[[  8 -35 -11  65 -14 -14   9]
 [-31   8 -63 -13  81  26 -25]
 [-18  76  18 -19  20 -34  69]
 [-38  81  31 -26 -16  27 -80]
 [-86 -17  65 -33 -29  36 -61]
 [-13  81 -81  -3  64  56  -2]
 [-57 -81 -30 -57 -46  23 -25]]
|
[[-57 -13 -86 -38 -18 -31   8]
 [-81  81 -17  81  76   8 -35]
 [-30 -81  65  31  18 -63 -11]
 [-57  -3 -33 -26 -19 -13  65]
 [-46  64 -29 -16  20  81 -14]
 [ 23  56  36  27 -34  26 -14]
 [-25  -2 -61 -80  69 -25   9]]

[[ 26  27  16]
 [  7   5 -37]
 [ 21  -4  16]
 [  9 -31  17]
 [-22  -7  20]
 [ 81 -94 -17]
 [ 37  22  10]
 [  8  83  22]
 [ 24   4   9]
 [  3 -23  13]]
|
[[  3  24   8  37  81 -22   9  21   7  26]
 [-23   4  83  22 -94  -7 -31  -4   5  27]
 [ 13   9  22  10 -17  20  17  16 -37  16]]

[[  8  40 -13  -6  99 -89  36]
 [ 20  -9   2  42 -29 -12  24]
 [  2  76 -34  13  -1   7 -22]
 [-15 -43  45  49 -86  69 -11]
 [  2 -33  26  43   9 -25  21]]
|
[[  2 -15   2  20   8]
 [-33 -43  76  -9  40]
 [ 26  45 -34   2 -13]
 [ 43  49  13  42  -6]
 [  9 -86  -1 -29  99]
 [-25  69   7 -12 -89]
 [ 21 -11 -22  24  36]]

[[-17 -26 -11  62  18  26 -40  13 -51  -4 -17  -3  20  48 -59  -4]
 [-68  15  11  18 -26  41  11  52   5  -3  17   2  22 -29 -14  16]
 [-35  12  10  76  20  37 -42 -15 -67   5  -8   4  12  35 -31 -13]
 [-43  -1  26  26  32  18 -35   9 -55   4  -8 -17  20  63 -38  18]
 [ 58  41  -5 -12  58  31 -22   5  66 -50 -11 -10 -25  10  -4  24]
 [ 64  20   7   1  52  -3 -35  -7  61 -46  -3  27  21   1  -1   1]]
|
[[ 64  58 -43 -35 -68 -17]
 [ 20  41  -1  12  15 -26]
 [  7  -5  26  10  11 -11]
 [  1 -12  26  76  18  62]
 [ 52  58  32  20 -26  18]
 [ -3  31  18  37  41  26]
 [-35 -22 -35 -42  11 -40]
 [ -7   5   9 -15  52  13]
 [ 61  66 -55 -67   5 -51]
 [-46 -50   4   5  -3  -4]
 [ -3 -11  -8  -8  17 -17]
 [ 27 -10 -17   4   2  -3]
 [ 21 -25  20  12  22  20]
 [  1  10  63  35 -29  48]
 [ -1  -4 -38 -31 -14 -59]
 [  1  24  18 -13  16  -4]]

[[   2    2    2    5   13   -5   13    0  -46   15    2   -6   -4   13
     2  -29]
 [  27   68   27  -97    0   96  -37    0    1   -1   22  -21   -8 -104
    23    6]
 [  -2   -2   -2   -2  -13    4  -12   -1   41  -14   -2    5    3  -11
    -2   26]
 [   0    0    1    5    9   -5    8    0  -29   11    1   -4   -2   10
     1  -20]]
|
[[   0   -2   27    2]
 [   0   -2   68    2]
 [   1   -2   27    2]
 [   5   -2  -97    5]
 [   9  -13    0   13]
 [  -5    4   96   -5]
 [   8  -12  -37   13]
 [   0   -1    0    0]
 [ -29   41    1  -46]
 [  11  -14   -1   15]
 [   1   -2   22    2]
 [  -4    5  -21   -6]
 [  -2    3   -8   -4]
 [  10  -11 -104   13]
 [   1   -2   23    2]
 [ -20   26    6  -29]]

[[-19 -52  67 -21 -18 -25  30 -29 -23  46]
 [-34 -10 -14  49 -22 -22   5  60  32   3]
 [ 36  43 -31  -4  27  14  -1 -19  18 -33]
 [ 13  29 -42   2   8  28 -41  15  -5 -24]
 [ -2 -12  36  16   1 -51  73 -15  46  15]
 [-44 -24 -12  34 -28  -3 -22  63   2   8]
 [ 16  28 -12  33  13 -35  49   2  61 -15]
 [-32 -50  47  -3 -27 -20  11   2 -21  41]]
|
[[-32  16 -44  -2  13  36 -34 -19]
 [-50  28 -24 -12  29  43 -10 -52]
 [ 47 -12 -12  36 -42 -31 -14  67]
 [ -3  33  34  16   2  -4  49 -21]
 [-27  13 -28   1   8  27 -22 -18]
 [-20 -35  -3 -51  28  14 -22 -25]
 [ 11  49 -22  73 -41  -1   5  30]
 [  2   2  63 -15  15 -19  60 -29]
 [-21  61   2  46  -5  18  32 -23]
 [ 41 -15   8  15 -24 -33   3  46]]

[[-21  -9 -10 -40   7  34 -27  28 -25 -11 -44]
 [  8   6 -24  -9   5  22 -74   9 -27  -5 -35]
 [ 31  28 -34  41 -29 -21 -32  37  31  23 -14]
 [ -5 -12  24  32 -12 -66  47  -6  55  23  59]
 [ 37  60 -53   0  27  17 -21  -8  12 -26  -4]
 [-24 -30  30   4 -18  -9   5   5 -19  31   0]
 [-53 -44  11 -10   9  20 -21  34 -32  -3 -33]]
|
[[-53 -24  37  -5  31   8 -21]
 [-44 -30  60 -12  28   6  -9]
 [ 11  30 -53  24 -34 -24 -10]
 [-10   4   0  32  41  -9 -40]
 [  9 -18  27 -12 -29   5   7]
 [ 20  -9  17 -66 -21  22  34]
 [-21   5 -21  47 -32 -74 -27]
 [ 34   5  -8  -6  37   9  28]
 [-32 -19  12  55  31 -27 -25]
 [ -3  31 -26  23  23  -5 -11]
 [-33   0  -4  59 -14 -35 -44]]

[[ 14   3  28   6  20   1]
 [-37  -4 -33 -77 -25 -33]
 [ 10 -57  -5  -7  -3  -4]
 [ 18 -25 -13  -8  -5  28]]
|
[[ 18  10 -37  14]
 [-25 -57  -4   3]
 [-13  -5 -33  28]
 [ -8  -7 -77   6]
 [ -5  -3 -25  20]
 [ 28  -4 -33   1]]
